Here are made-up things, facts about them, and rows of numbers that follow some of those facts. Name the thing behind each unnamed row.

Some rows with their names:
kadra: -19 11 -9 23 21 -20 5 -10 3 16 10 31 5 13 11 10 -10 7 -26 12 -2 8 -13 3 -5 -2 12
puvo: -18 12 -23 6 21 -13 13 25 7 -3 -3 27 3 5 -21 17 -22 10 -19 26 -15 14 -12 -1 -3 1 12
nogir: -3 10 -35 8 16 -2 17 0 15 -5 -3 24 10 9 -19 7 -28 24 -5 20 -23 13 -13 1 -3 23 21
griskastuk: -10 21 -7 10 11 -13 7 9 24 -9 2 19 9 3 1 16 -17 -12 6 26 -8 0 -1 -1 -9 11 4
budel: -12 18 -5 24 9 -16 0 -11 12 -5 8 23 6 15 5 8 -7 -6 5 20 7 -11 -10 -6 -8 4 20
mepluk: -9 17 -8 6 14 -13 7 12 22 -6 5 15 13 1 0 15 -12 -12 4 23 -7 -1 1 0 -6 12 3
brevipas: -14 11 -9 23 13 -13 3 -14 10 -1 8 29 2 16 8 9 -12 4 -3 18 1 2 -14 2 -8 1 13
setrena: -15 10 -9 12 17 -14 7 9 17 3 8 22 7 2 -1 18 -17 -8 -10 20 -10 13 1 6 -5 4 -3
klaskek: -13 12 -12 9 14 -10 9 7 20 -4 5 27 5 6 1 16 -20 -3 -3 21 -12 11 -6 4 -10 10 -1
mekun: -12 12 -17 14 9 -8 11 2 17 3 6 14 11 0 -6 20 -20 -5 -1 18 -17 10 -6 10 0 10 4
bradur: -14 10 -9 20 15 -15 1 -19 5 3 12 28 1 17 6 7 -7 5 -8 16 4 -2 -17 2 -3 0 15
gusovak: -13 8 -2 18 16 -10 2 -25 13 -6 12 29 -3 27 6 4 -3 11 10 25 12 -4 -13 4 -8 1 9
plebrok: -11 8 -8 7 14 -6 7 -4 26 -11 9 19 4 7 -8 15 -15 2 13 26 -8 8 -4 11 -7 10 -3
zozi: -18 17 0 10 17 -15 8 6 25 -5 5 15 9 5 -9 18 -12 0 3 28 -9 4 2 7 -7 8 2
dopon: -16 24 -14 23 18 -23 5 -7 -9 24 27 40 -17 8 -30 4 -15 -3 -17 26 15 5 -18 -9 8 10 25
rastekes: -10 8 -13 15 12 -21 -8 0 4 -18 5 21 -4 7 -15 7 -9 1 -15 23 2 -3 -17 4 -3 -11 33
kludol: -10 13 -8 16 12 -16 -4 -18 7 -1 13 20 1 11 8 3 -10 -4 -12 18 1 -5 -15 7 -3 0 17
skagrek: -10 13 -9 14 13 -15 -2 -13 10 -2 10 19 2 8 8 5 -12 -5 -10 18 -1 -2 -13 8 -3 1 13
perem: -11 12 -6 6 13 -21 -2 10 20 -4 13 19 4 -12 -2 18 -17 -15 -15 20 -11 10 -1 11 -10 2 5
trestir: -10 13 -8 15 12 -15 -3 -17 7 -1 11 22 1 10 7 4 -12 -4 -12 18 0 -4 -14 7 -2 0 17
triker: -10 13 -6 12 16 -15 -3 -15 7 -1 11 22 2 13 9 3 -10 -2 -13 19 4 -4 -12 5 -3 1 13

Facts:
bradur: zevuva maklem; broklor dofu; tadril 360; rezon 500
brevipas: zevuva neklos; broklor dobri; tadril 846; rezon 500
brofus: broklor doplipa
bruklelol: zevuva drezam; broklor kludol; tadril 846; rezon 500
budel: zevuva bradur; broklor skagrek; tadril 846; rezon 475
dagrok: zevuva deduk; skipe klimir; broklor gragugri; tadril 360; rezon 835
daskam: zevuva kadra; skipe nogir
dedrik: skipe gadrafor, driflil; broklor dobri
deduk: skipe nogir; broklor rastekes
dilu: broklor gruse; tadril 12; rezon 751
dobri: skipe drefler
dofu: skipe nogir
doplipa: zevuva vefli; skipe noklam
dopon: zevuva kisom; skipe dagrok, tebregrol; broklor rubebo; tadril 12; rezon 987
dranis: zevuva paflibul; broklor ruvu; tadril 846; rezon 475
dravum: zevuva skoskal; broklor perem; tadril 846; rezon 835
drefler: zevuva minazer; skipe nogir; broklor doplipa; tadril 846; rezon 835
dreruskul: broklor kludol; tadril 360; rezon 835
drezam: zevuva klimir; broklor neklos; tadril 360; rezon 835
driflil: zevuva luni; broklor klatek; tadril 846; rezon 319
driskas: zevuva stapun; broklor zeste; tadril 846; rezon 500
drukope: zevuva vifis
fegok: skipe ragum; broklor dofu
fegrine: zevuva kliflir; broklor tugro; tadril 846; rezon 500
fleke: zevuva tegra; broklor rubebo; tadril 12; rezon 500
flize: broklor fegok; tadril 846; rezon 1
fludrudru: zevuva reflurim; broklor zeste; tadril 846; rezon 1
fuda: zevuva leklem; broklor rastekes; tadril 846; rezon 751
gadrafor: zevuva pogon; skipe nogir; broklor koduskul; tadril 846; rezon 500
gagum: zevuva sunaplam; skipe ragum, daskam; broklor plagror; tadril 846; rezon 835
gaklor: broklor skepa
gastil: skipe mipe, tugro; broklor gragugri; tadril 360; rezon 319
gelen: zevuva zeste; broklor mefli; tadril 360; rezon 987
gike: broklor ruvu; tadril 846; rezon 1
gragugri: zevuva vero; skipe nogir; broklor pligir
gralor: zevuva senenak; skipe gagum; broklor pligir
grasus: zevuva vusoko; broklor deduk; tadril 846; rezon 475
griben: zevuva ropom
griskastuk: broklor gragugri; tadril 846; rezon 475
gruse: zevuva plagror
gruti: zevuva peto; broklor griben; tadril 360; rezon 500
gusovak: zevuva toplis; broklor koduskul; tadril 846; rezon 751
kadra: zevuva troten; skipe trigrugam; broklor tivi; tadril 360; rezon 319
kebeskom: skipe plite; broklor griben; tadril 360; rezon 500
kiske: zevuva tivi; broklor pligir
kisom: zevuva kloban; skipe dagrok; broklor skepa; tadril 360; rezon 319
klafe: broklor fegok; tadril 846; rezon 751
klaple: zevuva stopus; broklor skuvin; tadril 360; rezon 500
klaskek: broklor rubebo; tadril 846; rezon 500
klatek: skipe nogir
kliflir: skipe gadrafor; broklor tivi; tadril 360; rezon 1
klila: zevuva grasus; skipe trorim, mipe, tedu, noklam; broklor rebror; tadril 846; rezon 319
klimir: zevuva fleke; skipe nogir; broklor deduk; tadril 846; rezon 987
kliski: broklor gruse; tadril 360; rezon 835
kloban: zevuva griben; skipe noklam; broklor klatek; tadril 846; rezon 319
kludol: zevuva gruti; broklor paflibul
koduskul: zevuva gelen; broklor telastom
leklem: skipe mipe, noklam
lifos: zevuva dagrok; broklor skuvin; tadril 846; rezon 1
luni: broklor koduskul; tadril 12; rezon 751
magris: zevuva brofus; skipe ragum; broklor skepa; tadril 846; rezon 835
maklem: zevuva tratapli; broklor tugro; tadril 12; rezon 1
mekun: broklor trorim; tadril 360; rezon 500
mepluk: broklor fegok; tadril 360; rezon 475
minazer: skipe plebrok; broklor dedrik; tadril 12; rezon 319
mipe: skipe nogir; broklor skagrek; tadril 846; rezon 319
natrok: zevuva trotin; broklor gaklor; tadril 846; rezon 319
neklos: broklor skepa
nesim: zevuva dopon; broklor deduk; tadril 846; rezon 319
nogir: broklor skuvin; tadril 846; rezon 319
noklam: zevuva rebror; skipe nogir
norek: zevuva vova; broklor peto; tadril 846; rezon 751
noskun: broklor perem; tadril 846; rezon 835
paflibul: zevuva klaskek
pamos: zevuva sodedru; skipe tivi; broklor mefli; tadril 360; rezon 987
perem: skipe trigrugam; broklor rastekes
peto: skipe fegok, pobran
plagror: zevuva pobran; broklor drukope
plebrok: broklor tugro; tadril 12; rezon 751
plezek: zevuva pugri; skipe nogir; broklor mefli; tadril 846; rezon 751
plilek: zevuva tebregrol; broklor paflibul; tadril 846; rezon 987
plite: skipe ragum, klimir; broklor drukope; tadril 360; rezon 475
pobran: skipe noklam; broklor leklem; tadril 12; rezon 751
pogon: zevuva gastil; broklor klatek; tadril 360; rezon 835
postel: skipe nogir; broklor rebror; tadril 846; rezon 835
pugri: skipe drefler; broklor tivi; tadril 846; rezon 987
puvo: skipe noklam; broklor tugro; tadril 12; rezon 319
ragum: skipe nogir; broklor ruvu; tadril 846; rezon 987
rastekes: zevuva vizon; skipe doplipa
rebror: zevuva mipe; skipe kisom, kliflir; broklor skuvin
reflurim: broklor noklam; tadril 12; rezon 319
retrolan: skipe noklam; broklor koduskul; tadril 12; rezon 835
ropom: zevuva puvo; broklor trorim; tadril 360; rezon 1
rubebo: zevuva kludol
ruvu: skipe pugri, klimir; broklor peto
senenak: zevuva tedu; skipe gusovak; broklor tugro; tadril 12; rezon 987
setrena: skipe trigrugam; broklor gruse; tadril 360; rezon 500
skagrek: zevuva troflol; broklor leklem
skapa: broklor fegok; tadril 846; rezon 835
skedrum: zevuva temaba; broklor rastekes; tadril 12; rezon 1
skelo: broklor mefli; tadril 846; rezon 500
skifu: zevuva mepluk; broklor deduk; tadril 846; rezon 835
skisas: zevuva gike; skipe nogir, tugro; broklor neklos; tadril 846; rezon 319
skoskal: zevuva flize; skipe ragum, drefler; broklor kiske; tadril 846; rezon 751
skuvin: zevuva gusovak
sodedru: zevuva skedrum; broklor drukope; tadril 846; rezon 987
stapun: broklor trestir; tadril 12; rezon 1
stiro: broklor gaklor; tadril 360; rezon 751
stopus: zevuva klatek; broklor rebror; tadril 12; rezon 835
suklus: zevuva noskun; broklor koduskul; tadril 846; rezon 475
sunaplam: zevuva nesim; broklor deduk; tadril 12; rezon 475
tebregrol: zevuva zere; broklor trorim; tadril 360; rezon 475
tedu: skipe drefler; broklor doplipa; tadril 846; rezon 500
tegra: zevuva skepa; broklor dobri; tadril 846; rezon 987
telastom: zevuva dedrik
temaba: broklor klatek; tadril 360; rezon 751
tivi: broklor griben
toplis: zevuva kebeskom; broklor noklam; tadril 360; rezon 987
tratapli: zevuva dilu; broklor gragugri; tadril 12; rezon 319
trestir: zevuva doplipa; broklor rubebo
trigrugam: broklor klatek; tadril 846; rezon 835
triker: zevuva driskas; broklor telastom
troflol: broklor neklos; tadril 12; rezon 1
trorim: skipe ragum, gadrafor; broklor skuvin
troten: broklor rastekes; tadril 846; rezon 319
trotin: broklor trorim; tadril 12; rezon 835
tugro: zevuva fegrine
vefli: zevuva zostimi; skipe nogir; broklor dobri; tadril 846; rezon 319
vero: zevuva magris; skipe plezek; broklor koduskul; tadril 12; rezon 987
vibon: broklor kiske; tadril 360; rezon 1
vifis: zevuva vibon; broklor plagror; tadril 846; rezon 987
vizon: zevuva suklus; broklor ruvu; tadril 846; rezon 751
vova: zevuva gruse; broklor deduk; tadril 360; rezon 500
vuram: zevuva koduskul; broklor tugro; tadril 846; rezon 500
vusoko: zevuva natrok; broklor daskam; tadril 360; rezon 319
zeplizis: broklor zeste; tadril 846; rezon 835
zere: zevuva vuram; skipe nogir
zeste: zevuva pamos; broklor drukope
zostimi: zevuva plite; broklor fegok; tadril 846; rezon 751
zozi: skipe dranis; broklor tivi; tadril 12; rezon 835

Name these rows:
No name comes twice in this set of rows, the named rows included.
-10 8 -18 9 17 -11 8 17 14 -14 -3 24 3 10 -22 13 -24 6 -3 29 -8 14 -1 -2 -7 6 13 -> tedu
-11 18 -5 21 10 -14 1 -14 13 -7 7 24 7 15 8 6 -7 -2 5 20 5 -13 -11 -6 -7 7 20 -> dranis
-5 8 -16 5 14 -23 -3 21 15 -18 7 19 -3 -9 -28 14 -20 -5 -14 27 -8 12 1 6 -7 2 24 -> deduk
-10 12 -9 21 16 -17 5 -12 15 -13 3 20 1 20 -25 2 -10 17 8 32 5 -2 -7 0 -5 7 30 -> drefler
-12 26 -12 10 10 -15 -1 -14 0 11 26 27 -16 2 -10 3 -9 -8 -8 26 8 -7 -28 4 8 3 16 -> griben
-9 9 1 26 10 -23 -7 -10 18 -17 4 19 18 11 11 9 -3 -7 2 13 4 -15 -3 -6 -14 4 29 -> skedrum
-6 11 -17 0 18 -12 4 17 12 -13 0 14 3 3 -20 10 -22 -2 -11 29 -9 8 0 4 -1 4 13 -> fegok
-7 7 -17 25 16 -25 -2 -12 5 -3 14 39 -4 12 -18 2 -11 16 -14 17 4 5 -14 -8 -9 8 41 -> klimir
-17 14 -6 3 23 -14 10 22 17 -17 -7 14 6 13 -27 15 -10 11 2 37 -4 4 2 -2 -5 -1 10 -> retrolan
-19 22 -19 19 12 -23 3 -11 2 16 28 48 -17 0 -12 9 -7 10 -16 19 1 3 -37 -2 -6 5 26 -> nesim
-4 8 -16 11 14 -13 -3 -11 5 -12 4 19 0 14 -11 -1 -13 8 -8 24 1 -5 -14 2 1 2 28 -> tugro
-11 11 -26 7 20 -10 13 15 12 -8 -7 29 5 9 -16 11 -25 18 -15 26 -19 15 -10 -3 -8 8 14 -> mipe

The same things again, as new rows of numbers:
Some rows with their names:
zere: 7 24 27 0 15 2 -9 -2 -5 0 0 10 9 2 7 -5 -6 -10 7 -8 18 -1 9 -1 6 5 1 -17 6 -1 0 -3 16 8 12 -5 -13 0 14 -3 -13 2 3 12 11 9 2 -5 5 1 -11 0 5
tebregrol: -4 8 11 -1 20 0 -1 -1 -1 5 -5 3 4 -16 5 11 -7 -13 6 -5 32 6 0 3 1 1 4 -9 6 -2 -3 2 19 4 5 10 -13 -3 10 -6 -29 1 14 4 -4 4 6 -1 3 -5 -20 3 1
ruvu: -3 -1 5 -9 3 3 3 11 -6 -4 4 3 -6 4 6 6 1 -3 6 -1 -12 2 -1 0 2 -1 2 -2 2 -3 1 1 -5 -2 -4 -2 2 0 -4 -1 9 -11 -5 -1 1 0 1 0 6 6 12 2 3
ragum: -4 5 -4 -13 -14 1 -4 11 -5 -4 6 2 -5 2 6 -1 0 9 -1 1 -7 1 0 -1 6 -1 1 1 0 3 -2 2 1 -2 2 -7 5 3 -9 0 7 -7 -8 1 5 1 3 1 6 7 1 1 1
skoskal: 12 -1 6 -5 -9 2 -2 -2 -6 -4 3 8 -3 -3 4 -5 -1 -1 -6 2 -12 2 -2 0 2 2 1 -5 5 1 1 -1 -5 1 -12 -5 0 -3 -1 2 11 2 -2 -1 0 3 0 -1 4 4 -2 1 7
dravum: -4 5 -13 -9 -12 4 -4 -3 -4 0 0 1 -1 -10 6 0 -3 3 1 2 14 3 -2 3 1 -4 1 -2 4 -1 1 2 -1 5 2 -2 -3 -1 -8 0 -3 1 8 -1 1 3 3 -3 2 4 -11 4 1
perem: -4 5 -28 -10 -3 5 0 3 -7 -6 2 -2 -6 9 10 -3 1 -2 17 2 0 6 -3 2 0 -6 1 -3 5 -5 3 3 -7 1 -2 1 2 -1 -8 -3 16 -14 -4 12 -8 6 5 0 5 -1 26 -3 1
rastekes: 5 8 12 -6 2 4 -1 -5 -6 -5 -3 3 2 0 6 0 -2 -3 3 -3 5 2 -3 0 2 -2 2 -4 6 0 2 -1 -3 1 -2 -1 -2 0 -2 0 3 -3 5 0 2 5 0 -6 3 8 9 4 4
troten: -6 -4 -18 -11 -20 4 -3 3 -5 -3 7 4 -6 -7 5 -3 1 4 7 3 -7 0 0 1 -1 -2 1 -3 2 0 1 2 -2 0 -2 -2 3 -1 -11 1 17 -8 0 -2 1 2 4 4 7 3 6 1 3
kiske: -3 -2 4 -7 3 3 3 6 -5 -3 -1 3 3 5 5 3 -1 -1 0 0 -5 4 3 1 2 -1 2 -3 4 -1 2 0 -2 -2 -1 1 -2 -2 -4 -1 1 -5 -1 8 2 3 2 0 2 3 4 2 0
gike: 2 -14 -11 -7 -18 3 1 3 -5 -2 8 6 -8 -6 4 -4 2 0 2 5 -21 2 1 1 -2 1 2 -5 3 -1 2 1 -5 -1 -11 -1 3 -5 -6 1 19 -4 -5 0 -4 1 4 6 6 -1 3 0 4
mefli: -8 -5 -3 -9 -2 3 2 10 -5 -3 3 2 -2 4 6 5 0 1 5 1 -9 3 2 0 1 -1 2 -1 2 -1 1 2 -3 -3 -1 2 1 -2 -7 -1 8 -10 -4 3 1 1 4 3 4 3 12 1 0
klila: 12 -1 19 -6 -4 0 -1 -7 -3 -4 1 6 -2 -7 6 -8 -2 4 -7 4 5 3 -5 -1 4 1 1 -2 6 9 -3 0 6 -1 -13 -5 -2 -1 0 -1 0 2 4 5 -5 6 -1 -1 5 3 -6 2 5
rebror: 4 -3 23 -8 10 1 5 1 -4 -4 0 4 -1 0 7 1 -1 -2 0 0 4 4 -4 0 4 0 3 -1 5 5 -1 1 4 -3 -10 0 -3 -1 -2 -1 2 -8 2 4 -2 4 0 0 5 5 10 2 3
kliflir: 4 -10 -4 -6 -9 2 2 3 -4 -1 4 3 -10 -5 3 -7 2 -7 5 0 -21 2 -2 0 -1 3 2 -5 3 0 1 2 -8 -5 -2 4 2 -5 -2 0 19 -4 -5 -2 -4 -1 1 5 8 1 9 1 5
noklam: 3 3 9 -6 5 3 1 1 -6 -3 -2 4 2 4 5 1 -1 -2 -2 -1 -1 4 1 1 3 0 1 -3 5 1 2 0 -2 0 -3 -1 -3 -1 0 0 -1 -4 1 6 3 3 0 -3 2 5 0 3 1
retrolan: -7 0 2 -10 -1 0 -3 12 -4 -1 5 -2 -15 -6 4 5 -1 -3 6 -2 -11 2 0 3 6 -4 0 0 1 -5 0 3 -7 0 5 1 2 -1 0 -2 7 -3 -6 -6 -2 -3 -1 -2 8 8 -7 3 1
stopus: -3 -7 10 -9 3 -1 1 3 -1 -1 0 -1 -6 -11 5 -1 -2 2 1 -1 12 5 -1 2 5 -4 1 1 5 6 -1 4 9 -1 -3 7 -2 -2 0 -3 -3 -2 5 2 -8 3 0 1 6 2 -7 3 -1
telastom: -3 -1 -2 -7 0 3 1 7 -5 -2 -2 3 2 5 4 2 -1 0 -1 -1 -6 5 3 1 2 -1 1 -3 3 -1 2 0 -1 -2 1 0 -1 -2 -3 -2 1 -4 -2 7 2 2 2 -1 2 4 -1 2 0
bradur: 11 -2 1 -1 -1 2 0 -9 -3 1 -8 3 2 -7 1 -7 -2 -8 -8 -1 2 7 -2 2 2 1 0 -6 6 -1 2 0 -2 -2 1 5 -5 -6 4 -1 -3 9 6 7 -4 4 0 -3 0 1 -13 3 3
skepa: -9 -6 -4 -10 -2 3 3 11 -6 -3 3 2 -2 5 5 6 1 1 5 1 -12 3 3 1 1 -2 3 -1 2 -2 2 2 -3 -3 -1 1 1 -1 -6 -1 8 -11 -4 4 1 0 4 3 4 3 10 1 0

Name these rows:
No name comes twice in this set of rows, the named rows included.
-12 -1 -20 -12 -14 4 -2 5 -4 -2 6 0 -7 -12 7 5 -1 4 11 4 2 1 -1 2 -1 -5 2 0 2 -4 0 3 -2 2 1 -1 1 0 -13 0 7 -9 3 -6 0 0 5 2 8 5 0 3 0 -> noskun
5 34 12 -5 6 -1 -19 0 -2 5 0 8 13 1 5 -17 -8 -7 11 -15 30 -2 15 -3 11 10 -1 -22 2 5 -2 -2 30 8 40 -3 -10 3 16 -5 -18 6 -2 17 18 11 4 0 7 -4 -22 -1 3 -> gelen
1 -10 7 -10 -7 0 -1 4 -5 -4 3 0 -12 -4 4 -5 2 0 2 -1 -15 2 -4 1 5 -3 0 1 3 2 1 3 -9 -3 -6 3 5 -2 -3 1 20 -2 -4 -5 -5 0 -3 -1 7 8 6 2 4 -> puvo
-6 -5 4 -12 -1 1 2 9 -3 -2 8 2 -13 -12 8 8 -1 5 5 4 2 1 -7 1 3 -2 2 2 3 4 -4 3 3 -1 -11 -6 0 2 -6 -1 0 -10 1 -4 -4 0 1 3 8 4 0 2 3 -> postel
21 -2 19 -8 -8 1 2 -22 -3 -11 -24 -6 6 4 0 -14 -1 12 -42 5 7 12 -15 2 10 -9 -2 18 9 13 3 -1 -17 -9 -14 1 6 -2 -8 3 -4 22 10 5 -8 5 -11 -18 -10 19 -14 7 -2 -> dopon
2 7 -1 -11 -5 0 -3 1 -3 -2 -5 -1 2 3 3 -9 -1 5 -2 -3 2 4 -1 -1 6 1 0 1 1 7 0 1 4 -5 16 0 3 2 -3 -1 -1 0 -2 8 5 3 1 -2 2 6 -2 2 0 -> toplis
19 -19 7 -3 -6 1 9 -16 -2 -4 -10 2 0 -7 1 -13 1 0 -19 5 -4 11 -10 0 0 0 2 5 8 11 2 0 -6 -12 -19 8 1 -6 -4 0 8 8 8 5 -15 5 -4 0 -1 3 3 3 3 -> ropom
14 -7 10 -1 -5 1 -4 -13 -3 -2 -5 5 2 -5 1 -15 -1 -5 -10 -1 -1 6 2 1 3 0 0 -7 7 4 3 0 -2 -1 -4 6 -2 -8 5 0 10 12 3 6 -6 6 -2 -2 2 0 -11 1 3 -> maklem
-10 -14 5 -12 0 0 3 8 -1 -1 6 -2 -11 -11 6 3 0 2 7 1 4 3 0 2 4 -4 2 3 2 5 -2 5 7 -3 -3 7 1 -1 -4 -3 3 -8 1 0 -10 1 2 5 9 2 2 2 -1 -> trotin
1 -4 0 -10 -5 2 1 9 -5 -4 4 1 -11 -2 4 -4 2 -2 6 -2 -16 1 -3 0 3 2 1 -2 1 0 0 1 -8 -4 4 -1 2 -1 -2 0 13 -8 -6 -1 -1 -1 0 2 8 6 11 3 4 -> gastil

The same things again, as new rows of numbers:
Named rows:
skoskal: 8 -3 3 3 13 2 -5 3 -5 -3 3 -17 -10
senenak: 3 1 4 3 0 -1 -5 6 -4 1 1 -10 -1
vefli: 7 3 1 13 -5 -3 -3 -25 -17 -3 -4 -15 -2
zostimi: 3 -6 2 5 2 3 -6 0 -1 5 -2 -6 4
fegok: -8 7 -2 4 14 0 -1 14 -4 -6 -1 -18 -12
stopus: 6 4 4 10 -4 0 -10 6 -7 -3 -2 -4 13
klaskek: 3 -13 1 6 7 -6 3 7 11 9 -10 0 -5
rubebo: -18 8 -6 -4 2 7 -6 6 -4 2 -3 1 3
fleke: 0 -5 0 -6 6 -4 0 6 7 11 -7 3 -3
vifis: 1 -6 4 6 0 4 -7 2 -3 4 -2 -6 4
skedrum: -10 -16 11 10 3 -13 15 3 6 -9 11 27 0
magris: 9 -2 8 9 6 5 -10 5 -10 -6 4 -21 -4
driskas: 0 -11 -1 -5 7 1 0 5 6 10 -7 4 -5
stapun: 2 -5 3 7 4 -9 3 7 9 8 -7 -4 0
triker: -20 8 -5 -3 3 7 -4 6 -4 4 -3 -2 2
gaklor: -16 5 -3 7 3 1 -1 9 1 2 -5 -6 3
plebrok: 0 -1 3 3 1 -1 -4 3 -1 5 -1 -5 6
trigrugam: 3 -5 7 11 -2 5 -10 1 -6 1 2 -11 8
skuvin: -10 10 -11 -3 4 5 -8 10 -5 -3 -6 10 6
fegrine: 1 -11 -1 -5 7 0 0 4 6 10 -7 4 -5
suklus: -6 -16 10 -5 2 1 -5 20 -2 12 -9 -3 -5

Name these rows:
No name comes twice in this set of rows, the named rows included.
9 3 -1 15 -5 -1 -5 -21 -15 -4 -7 -3 10 -> nogir
-31 -9 2 11 3 -3 15 8 -8 -5 14 16 4 -> koduskul
-1 -8 2 4 2 4 -5 -1 -2 8 0 -9 3 -> gusovak
4 -4 -7 -10 6 6 -6 3 -2 4 -5 14 0 -> lifos
-2 -2 8 -1 -6 9 -15 -4 -7 -2 3 -4 8 -> dravum
-2 -3 3 -7 -1 6 -11 -5 0 1 1 3 1 -> fuda
-26 -2 2 9 0 -10 17 -4 -22 -14 5 24 -9 -> zere
2 11 -8 6 13 -1 -4 17 -4 -13 -7 -2 -7 -> trorim
-26 -8 3 17 3 -6 15 10 -6 -10 11 21 6 -> zeste
-4 -1 15 -15 -4 -1 -16 18 7 9 -17 -7 -7 -> sunaplam
5 4 5 23 -2 -3 -3 -7 1 0 2 -19 15 -> reflurim
3 5 1 13 -1 3 -6 -9 -3 1 4 -16 14 -> tratapli
-15 9 -1 6 -1 -8 5 -4 -13 0 -14 -6 -12 -> dofu
-14 9 -6 -4 6 7 -4 9 -7 -2 0 -6 -7 -> gralor

